Here is a tiny trained network, its code and every weight. The questions are about switching its units off for an input and a target symbol, where a switched-off unit gives its printed mean instead of its output.

import numpy as np


def w(rows, s, z=0):
    codes = np.array(rows[::2]) - 128.0
    scale = np.full(codes.shape[1], s)
    scale[-1] = z or s
    return codes * scale


def norm(h):
    return h / np.sqrt((h * h).mean(-1, keepdims=True) + 1e-5)


def f(y):
    return y / 2 * (1 + np.tanh(0.7978845608 * (y + 0.044715 * y**3)))


def softmax(a):
    e = np.exp(a - a.max(-1, keepdims=True))
    return e / e.sum(-1, keepdims=True)


def log_softmax(a):
    a = a - a.max(-1, keepdims=True)
    return a - np.log(np.exp(a).sum(-1, keepdims=True))


def net(x, mask):
    ids = ['αβγδεζθλμξπστψ'.index(c) for c in x.split()]
    T = len(ids)
    res = E[ids] + P[:T]
    u = 0
    for l in range(3):
        r = norm(res)
        for j in range(2):
            rows = slice(2 * j, 2 * j + 2)
            q, k, v = (r @ M[l][rows].T for M in (Q, K, V))
            z = softmax(np.where(np.tri(T) > 0, q @ k.T / 2**0.5, -1e9)) @ v
            o = O[l][rows]
            res = res + np.where(mask[u + j], z, o[:, -1]) @ o[:, :-1]
        u += 2
        y = f(norm(res) @ A[l][:, :-1].T + A[l][:, -1])
        res = res + np.where(mask[u : u + 4], y, B[l][:, -1]) @ B[l][:, :-1]
        u += 4
    return log_softmax(norm(res)[-1] @ U[:, :-1].T + U[:, -1])


Q, K, V, O, A, B = {}, {}, {}, {}, {}, {}
E = w([
[201,48,103,96,91,191],'α',
[63,116,194,76,70,139],'β',
[174,177,116,57,169,8],'γ',
[131,90,117,122,44,159],'δ',
[141,160,209,156,77,124],'ε',
[209,108,125,87,144,131],'ζ',
[195,80,164,161,95,170],'θ',
[73,126,173,93,50,89],'λ',
[163,82,66,54,86,93],'μ',
[165,141,176,107,143,183],'ξ',
[116,145,109,19,132,69],'π',
[169,203,152,73,150,121],'σ',
[165,109,128,146,45,18],'τ',
[136,108,112,77,117,184],'ψ',
],0.014)
P = w([
[177,214,126,172,53,190],'0',
[208,98,231,59,2,101],'1',
[141,168,111,180,127,179],'2',
[158,66,250,4,54,117],'3',
[128,135,84,188,171,169],'4',
[151,44,216,15,57,79],'5',
[111,114,54,208,203,179],'6',
[156,134,247,7,40,119],'7',
],0.0081)
Q[0] = w([
[83,200,83,210,161,196],'0.h0',
[130,160,232,35,2,149],'0.h0',
[236,48,122,12,193,99],'0.h1',
[17,204,78,176,198,154],'0.h1',
],0.007)
K[0] = w([
[163,144,252,78,77,163],'0.h0',
[2,117,95,252,221,149],'0.h0',
[180,88,122,104,211,90],'0.h1',
[101,116,189,4,11,118],'0.h1',
],0.0067)
V[0] = w([
[46,160,239,226,141,194],'0.h0',
[3,32,145,48,178,175],'0.h0',
[113,176,135,86,46,129],'0.h1',
[168,105,57,177,180,165],'0.h1',
],0.0067)
O[0] = w([
[128,2,139,110,239,52,52],'0.h0',
[69,159,40,68,152,148,2],'0.h0',
[18,135,181,122,145,88,206],'0.h1',
[222,189,206,157,128,115,134],'0.h1',
],0.0075,0.0046)
A[0] = w([
[149,145,122,199,140,169,132],'0.n0',
[87,207,135,155,215,168,194],'0.n1',
[44,192,128,247,183,83,191],'0.n2',
[160,128,165,50,127,97,3],'0.n3',
],0.011,0.002)
B[0] = w([
[118,70,95,133,198,129,182],'0.n0',
[90,185,232,193,161,141,147],'0.n1',
[239,86,38,158,170,11,172],'0.n2',
[109,62,214,198,92,150,255],'0.n3',
],0.011,0.0035)
Q[1] = w([
[71,130,24,154,245,106],'1.h0',
[142,46,254,102,57,175],'1.h0',
[116,47,77,240,188,169],'1.h1',
[25,110,123,152,120,246],'1.h1',
],0.0074)
K[1] = w([
[90,72,245,77,73,124],'1.h0',
[59,137,27,188,186,136],'1.h0',
[134,84,48,212,216,195],'1.h1',
[1,98,77,174,99,228],'1.h1',
],0.0077)
V[1] = w([
[173,142,128,2,148,94],'1.h0',
[102,208,237,170,227,97],'1.h0',
[170,130,160,60,206,97],'1.h1',
[173,180,142,99,95,102],'1.h1',
],0.0079)
O[1] = w([
[203,211,87,2,240,148,5],'1.h0',
[118,247,181,185,222,93,74],'1.h0',
[139,135,158,55,108,202,13],'1.h1',
[131,110,127,60,149,112,228],'1.h1',
],0.0096,0.0023)
A[1] = w([
[255,146,177,121,96,164,25],'1.n0',
[130,150,180,116,151,165,57],'1.n1',
[108,135,152,32,96,188,252],'1.n2',
[79,212,118,22,170,125,67],'1.n3',
],0.0078,0.0035)
B[1] = w([
[33,155,171,2,195,149,228],'1.n0',
[64,88,56,109,37,38,125],'1.n1',
[34,191,17,67,158,40,254],'1.n2',
[63,231,32,213,201,88,121],'1.n3',
],0.0066,0.0038)
Q[2] = w([
[220,199,28,188,243,186],'2.h0',
[118,206,203,94,87,139],'2.h0',
[87,8,254,86,98,59],'2.h1',
[5,135,96,67,140,158],'2.h1',
],0.0072)
K[2] = w([
[117,153,217,67,33,111],'2.h0',
[176,193,107,142,236,130],'2.h0',
[96,84,50,254,194,115],'2.h1',
[106,106,94,94,172,94],'2.h1',
],0.0085)
V[2] = w([
[67,100,181,78,130,254],'2.h0',
[253,110,131,100,130,110],'2.h0',
[105,122,134,180,107,222],'2.h1',
[153,129,67,112,209,140],'2.h1',
],0.0095)
O[2] = w([
[104,120,205,77,94,206,115],'2.h0',
[255,90,97,133,127,104,115],'2.h0',
[97,145,88,203,132,219,140],'2.h1',
[90,77,199,172,137,129,3],'2.h1',
],0.0094,0.0064)
A[2] = w([
[183,203,220,106,173,149,25],'2.n0',
[50,115,63,184,167,60,155],'2.n1',
[50,98,104,122,253,156,131],'2.n2',
[77,173,144,172,81,102,252],'2.n3',
],0.0075,0.0019)
B[2] = w([
[131,132,183,109,159,75,194],'2.n0',
[76,64,141,99,109,135,193],'2.n1',
[138,121,245,93,121,181,137],'2.n2',
[76,218,122,119,158,133,252],'2.n3',
],0.011,0.003)
U = w([
[177,83,91,71,87,243,212],'α',
[13,63,155,34,217,164,120],'β',
[196,243,93,85,180,25,99],'γ',
[35,50,64,236,32,149,4],'δ',
[197,20,136,191,219,46,167],'ε',
[243,213,205,24,128,214,53],'ζ',
[184,80,172,236,110,228,202],'θ',
[71,11,67,36,185,55,82],'λ',
[140,223,7,19,23,146,4],'μ',
[118,176,243,208,197,173,170],'ξ',
[33,253,60,82,156,78,68],'π',
[144,231,179,199,202,68,91],'σ',
[185,149,104,175,36,48,51],'τ',
[46,216,150,167,101,254,119],'ψ',
],0.009,0.0024)

Each question gives the input, a string of symbols that net reads in full, and the target symbol t.
The units are the heads (2 rows each of Q, K, V and O) and the neurons (one row each of A and B). Each row of codes is followed by its name. A weight is (code - 128) times the scale printed after its matrix; where a second scale follows, it is the last column's (O, A, B and U).
mask holds one flag per unit, layer by layer, with each layer's heads first. A switched-off unit (its flag False) gives its mean, the last column of its rows in O or B, instead of its output. The means were averaged over made-up inputs and are rounded, as every weight is.
A unit's drop is (log p(t) with every unit on - log p(t) with that unit switched off) / (log p(t) with every unit on - log p(t) with every unit switched off).
The circuit of an input: a set's keep is (log p(t) with only the set's units on - log p(t) with every unit switched off) / (log p(t) with every unit on - log p(t) with every unit switched off). Starting from the 12 units with the biggest drops (on a tie, the unit counted first), units are removed one at a time, each time the one whose removal leaves the highest keep (on an exact tie, the one counted first), for as long as the keep stays at least 0.8.
circuit, biggest first: the units of the circuit, biggest drop first
unit that matters most: the unit with the biggest drop
top k neurons: the k neurons with the biggest drops, biggest first
heads that matter: for each layer, one digit per head in row order, 1 if its drop is at least 0.15 and else 0, layers parted by /
input λ γ δ μ, target δ: heads that matter : 00 / 01 / 00
input π ε ψ ψ θ θ γ θ, target γ: heads that matter : 01 / 10 / 10
input γ δ λ ζ, target λ: circuit, biggest first : 0.h1, 2.h0
input θ λ μ σ ε ε δ π, target δ: circuit, biggest first : 1.h0
input α ξ ε β ε μ π μ, target π: circuit, biggest first : 0.h0, 0.n1, 1.h0
input τ λ ε δ π τ, target π: circuit, biggest first : 0.h0, 1.h0, 2.h0
input ζ δ γ ε ε ξ ε λ, target ε: circuit, biggest first : 0.n2, 0.h0, 2.h0
input μ β μ ζ, target μ: circuit, biggest first : 0.h0, 1.n2
input γ β ψ ζ θ μ α ψ, target α: circuit, biggest first : 0.h1, 1.h0, 0.n3
input γ ψ θ τ μ σ, target μ: heads that matter : 10 / 10 / 00
input γ τ ζ α, target ζ: heads that matter : 11 / 00 / 00
input ζ θ μ δ β δ, target β: circuit, biggest first : 0.h0, 2.h0
input ξ δ σ σ δ λ, target δ: top 2 neurons : 0.n3, 0.n0
input μ σ ζ ζ μ π, target μ: unit that matters most : 0.h0
input ε δ δ μ ε ζ ψ δ, target ψ: circuit, biggest first : 2.n3, 2.h1
input τ α μ μ μ ε, target μ: circuit, biggest first : 0.h0, 1.h0, 0.n3
input ξ π π α π ξ π ψ, target π: heads that matter : 10 / 00 / 00
input μ γ τ β ξ ξ σ ε, target σ: heads that matter : 00 / 10 / 00
input μ δ ε μ, target ε: circuit, biggest first : 0.n2, 2.h0, 0.n3
input α ε σ δ, target σ: heads that matter : 01 / 10 / 00
input ψ ε ζ μ, target ζ: unit that matters most : 0.h1
input λ ζ μ θ, target μ: heads that matter : 10 / 00 / 00
input δ ψ ζ, target ζ: circuit, biggest first : 0.h1, 2.h0
input μ γ ξ ψ, target ξ: heads that matter : 00 / 10 / 00
input δ ξ γ ζ, target γ: heads that matter : 10 / 10 / 10
input λ π λ π δ δ, target δ: heads that matter : 00 / 11 / 10
input ε π θ β β δ, target β: heads that matter : 10 / 11 / 10
input ξ β λ μ ζ δ, target ζ: top neuron : 1.n0
